Below is a small trained network, with its code and all its weights. Each question gives an input and a class and asks what happens when units are switched off, that is, made to give their printed mean instead of their output.

import numpy as np


def w(rows, s, z=0):
    codes = np.array(rows[::2]) - 128.0
    scale = np.full(codes.shape[1], s)
    scale[-1] = z or s
    return codes * scale


def f(y):
    return np.maximum(y, 0)


def log_softmax(a):
    a = a - a.max(-1, keepdims=True)
    return a - np.log(np.exp(a).sum(-1, keepdims=True))


def net(x, mask):
    res = np.array(x, float).reshape(1, 4) / 4 @ E
    y = f(res @ A[0][:, :-1].T + A[0][:, -1])
    res = res + np.where(mask, y, B[0][:, -1]) @ B[0][:, :-1]
    return log_softmax(res[-1] @ U[:, :-1].T + U[:, -1])


A, B = {}, {}
E = w([
[132,62,169,73,92,138,130,126,229,103,115],'x0',
[125,215,116,156,9,98,153,140,192,137,135],'x1',
[131,161,188,185,211,132,135,97,189,120,178],'x2',
[120,67,72,182,102,97,142,102,125,39,212],'x3',
],0.011)
A[0] = w([
[128,127,107,146,111,140,137,120,121,122,130,250],'neuron 1',
[118,207,64,172,153,130,134,116,8,129,148,102],'neuron 2',
[126,87,123,125,117,141,122,130,177,124,114,88],'neuron 3',
[116,76,117,143,101,106,110,138,93,95,173,127],'neuron 4',
[113,78,153,106,111,128,135,130,179,112,121,81],'neuron 5',
[104,31,117,98,198,155,120,127,85,127,143,97],'neuron 6',
[132,215,109,152,25,132,131,123,170,126,137,107],'neuron 7',
[138,74,83,139,143,122,144,120,118,115,151,124],'neuron 8',
[121,88,108,106,121,133,128,135,88,123,102,109],'neuron 9',
[123,89,141,134,173,146,122,119,112,124,135,97],'neuron 10',
[153,72,142,116,192,117,103,130,90,105,125,100],'neuron 11',
[123,59,56,190,93,145,130,123,126,44,207,99],'neuron 12',
[128,14,140,65,104,126,108,123,226,126,123,125],'neuron 13',
[126,96,98,98,81,133,139,135,96,131,100,86],'neuron 14',
[139,100,145,90,117,127,147,125,181,138,118,84],'neuron 15',
[135,84,116,101,161,132,136,137,91,142,107,95],'neuron 16',
[124,105,130,119,158,128,119,139,114,125,126,220],'neuron 17',
[126,152,113,171,125,91,114,132,42,158,151,120],'neuron 18',
[140,172,110,171,136,148,126,138,67,127,138,100],'neuron 19',
[116,58,97,183,105,122,137,108,110,82,158,99],'neuron 20',
[130,197,171,39,174,140,128,134,130,208,18,104],'neuron 21',
[126,84,78,66,33,120,115,133,45,120,108,127],'neuron 22',
[142,98,116,169,118,113,125,131,128,96,199,103],'neuron 23',
[134,88,95,93,75,135,135,124,76,140,76,103],'neuron 24',
[129,61,125,126,149,131,140,119,94,135,121,165],'neuron 25',
[133,97,128,131,122,112,121,142,145,127,160,121],'neuron 26',
[129,74,144,95,104,134,140,128,178,108,119,122],'neuron 27',
[137,57,108,101,195,125,149,114,98,112,130,95],'neuron 28',
[123,196,86,163,24,124,133,130,164,120,168,99],'neuron 29',
[128,174,169,197,245,128,130,112,225,105,189,108],'neuron 30',
[134,93,98,156,120,103,146,105,123,90,136,95],'neuron 31',
],0.014)
B[0] = w([
[135,158,97,61,145,105,121,119,251,62,138,201],'neuron 1',
[145,122,101,131,147,171,159,138,68,70,119,200],'neuron 2',
[138,110,123,149,146,147,100,138,88,117,113,151],'neuron 3',
[120,148,138,95,128,147,125,126,136,151,140,173],'neuron 4',
[125,126,130,144,131,157,142,138,75,99,126,163],'neuron 5',
[140,147,146,181,104,79,110,129,106,124,116,196],'neuron 6',
[122,153,134,178,102,66,123,132,115,114,117,209],'neuron 7',
[136,134,153,112,139,134,100,119,133,144,132,164],'neuron 8',
[120,97,115,157,112,126,133,125,112,153,130,156],'neuron 9',
[124,147,122,163,87,125,139,120,130,134,121,161],'neuron 10',
[124,136,129,166,116,77,123,122,99,135,110,180],'neuron 11',
[124,183,172,96,131,163,122,129,118,181,129,214],'neuron 12',
[141,131,99,110,147,160,155,118,86,59,114,218],'neuron 13',
[116,76,133,162,134,139,120,122,109,155,138,160],'neuron 14',
[125,141,114,143,137,146,138,131,82,115,121,159],'neuron 15',
[125,139,142,171,106,119,122,128,124,136,119,161],'neuron 16',
[130,155,115,87,122,81,134,139,203,80,138,192],'neuron 17',
[133,126,109,109,138,153,141,100,95,85,115,175],'neuron 18',
[120,98,114,114,138,139,136,145,76,108,105,162],'neuron 19',
[131,161,144,104,127,150,126,133,115,173,124,181],'neuron 20',
[125,206,172,77,128,166,96,125,122,193,144,254],'neuron 21',
[126,35,106,150,132,150,130,132,173,168,145,206],'neuron 22',
[125,138,144,107,126,146,108,143,120,159,132,172],'neuron 23',
[128,75,133,151,132,151,145,122,150,161,138,177],'neuron 24',
[117,156,107,137,114,100,126,130,156,113,128,179],'neuron 25',
[134,134,129,114,128,137,131,124,123,144,124,148],'neuron 26',
[128,128,90,118,139,134,148,133,97,101,120,178],'neuron 27',
[114,148,143,177,117,96,114,136,108,120,128,179],'neuron 28',
[129,157,145,180,109,68,104,127,116,128,116,204],'neuron 29',
[122,12,98,157,124,160,136,126,160,175,142,233],'neuron 30',
[121,147,147,126,143,141,113,123,104,152,127,159],'neuron 31',
],0.032,0.022)
U = w([
[118,212,153,91,132,194,58,151,130,187,113,138],'0',
[114,176,114,221,70,66,70,150,133,99,74,127],'1',
[154,147,51,131,166,210,135,152,67,37,64,108],'2',
[107,39,87,183,123,178,101,141,179,181,135,161],'3',
[142,171,96,64,140,90,100,139,255,46,129,254],'4',
[174,79,204,102,169,67,135,179,159,113,134,78],'5',
[145,109,247,139,126,69,171,180,131,96,126,94],'6',
[128,125,161,88,181,94,154,126,114,120,114,87],'7',
],0.0079,0.0075)

Each question gives the input, the list of numbers given to net, and the class t.
The units are the neurons (one row each of A and B). Each row of codes is followed by its name. A weight is (code - 128) times the scale printed after its matrix; where a second scale follows, it is the last column's (A, B and U).
mask holds one flag per neuron, in row order. A switched-off neuron (its flag False) gives its mean, the last column of its row in B, instead of its output. The means were averaged over made-up inputs and are rounded, as every weight is.
A unit's drop is (log p(t) with every unit on - log p(t) with that unit switched off) / (log p(t) with every unit on - log p(t) with every unit switched off).
The circuit of an input: a set's keep is (log p(t) with only the set's units on - log p(t) with every unit switched off) / (log p(t) with every unit on - log p(t) with every unit switched off). Starting from the 12 units with the biggest drops (on a tie, the unit counted first), units are removed one at a time, each time the one whose removal leaves the highest keep (on an exact tie, the one counted first), for as long as the keep stays at least 0.8.
units of the circuit, in order: the units of the circuit, biggest drop first
most important unit: the unit with the biggest drop
k most important neurons: the k neurons with the biggest drops, biggest first
drop of u: that unit's drop, to one decimal
input [6,8,-3,-6], class 1: most important unit => neuron 7
input [-8,7,8,5], class 2: 2 most important neurons => [neuron 2; neuron 18]
input [1,3,3,-2], class 4: 2 most important neurons => [neuron 22; neuron 6]
input [-7,-2,4,-6], class 2: 2 most important neurons => [neuron 2; neuron 12]
input [0,-4,-5,1], class 3: 3 most important neurons => [neuron 22; neuron 7; neuron 29]
input [6,0,-6,2], class 2: 3 most important neurons => [neuron 13; neuron 30; neuron 27]
input [-1,4,-2,1], class 1: 2 most important neurons => [neuron 29; neuron 7]
input [-3,6,7,-4], class 3: 2 most important neurons => [neuron 30; neuron 6]
input [2,-7,-4,7], class 0: 3 most important neurons => [neuron 12; neuron 20; neuron 4]
input [8,4,8,6], class 2: 4 most important neurons => [neuron 13; neuron 22; neuron 27; neuron 5]
input [4,-3,2,0], class 2: 3 most important neurons => [neuron 13; neuron 29; neuron 7]
input [3,0,-2,3], class 4: 4 most important neurons => [neuron 21; neuron 2; neuron 30; neuron 1]
input [1,4,-6,7], class 0: 2 most important neurons => [neuron 12; neuron 30]
input [-8,-5,1,0], class 2: most important unit => neuron 2
input [3,7,-6,7], class 0: 3 most important neurons => [neuron 12; neuron 20; neuron 4]
input [-2,8,-8,-4], class 1: 3 most important neurons => [neuron 7; neuron 29; neuron 30]
input [-8,8,8,8], class 0: 3 most important neurons => [neuron 12; neuron 23; neuron 13]
input [-7,-8,-2,8], class 0: drop of neuron 20 => 5.1
input [7,4,5,-6], class 2: drop of neuron 13 => 0.6
input [6,-2,-4,-2], class 2: units of the circuit, in order => [neuron 13]
input [2,6,7,8], class 0: drop of neuron 12 => 5.2
input [8,2,7,5], class 2: drop of neuron 13 => 2.0
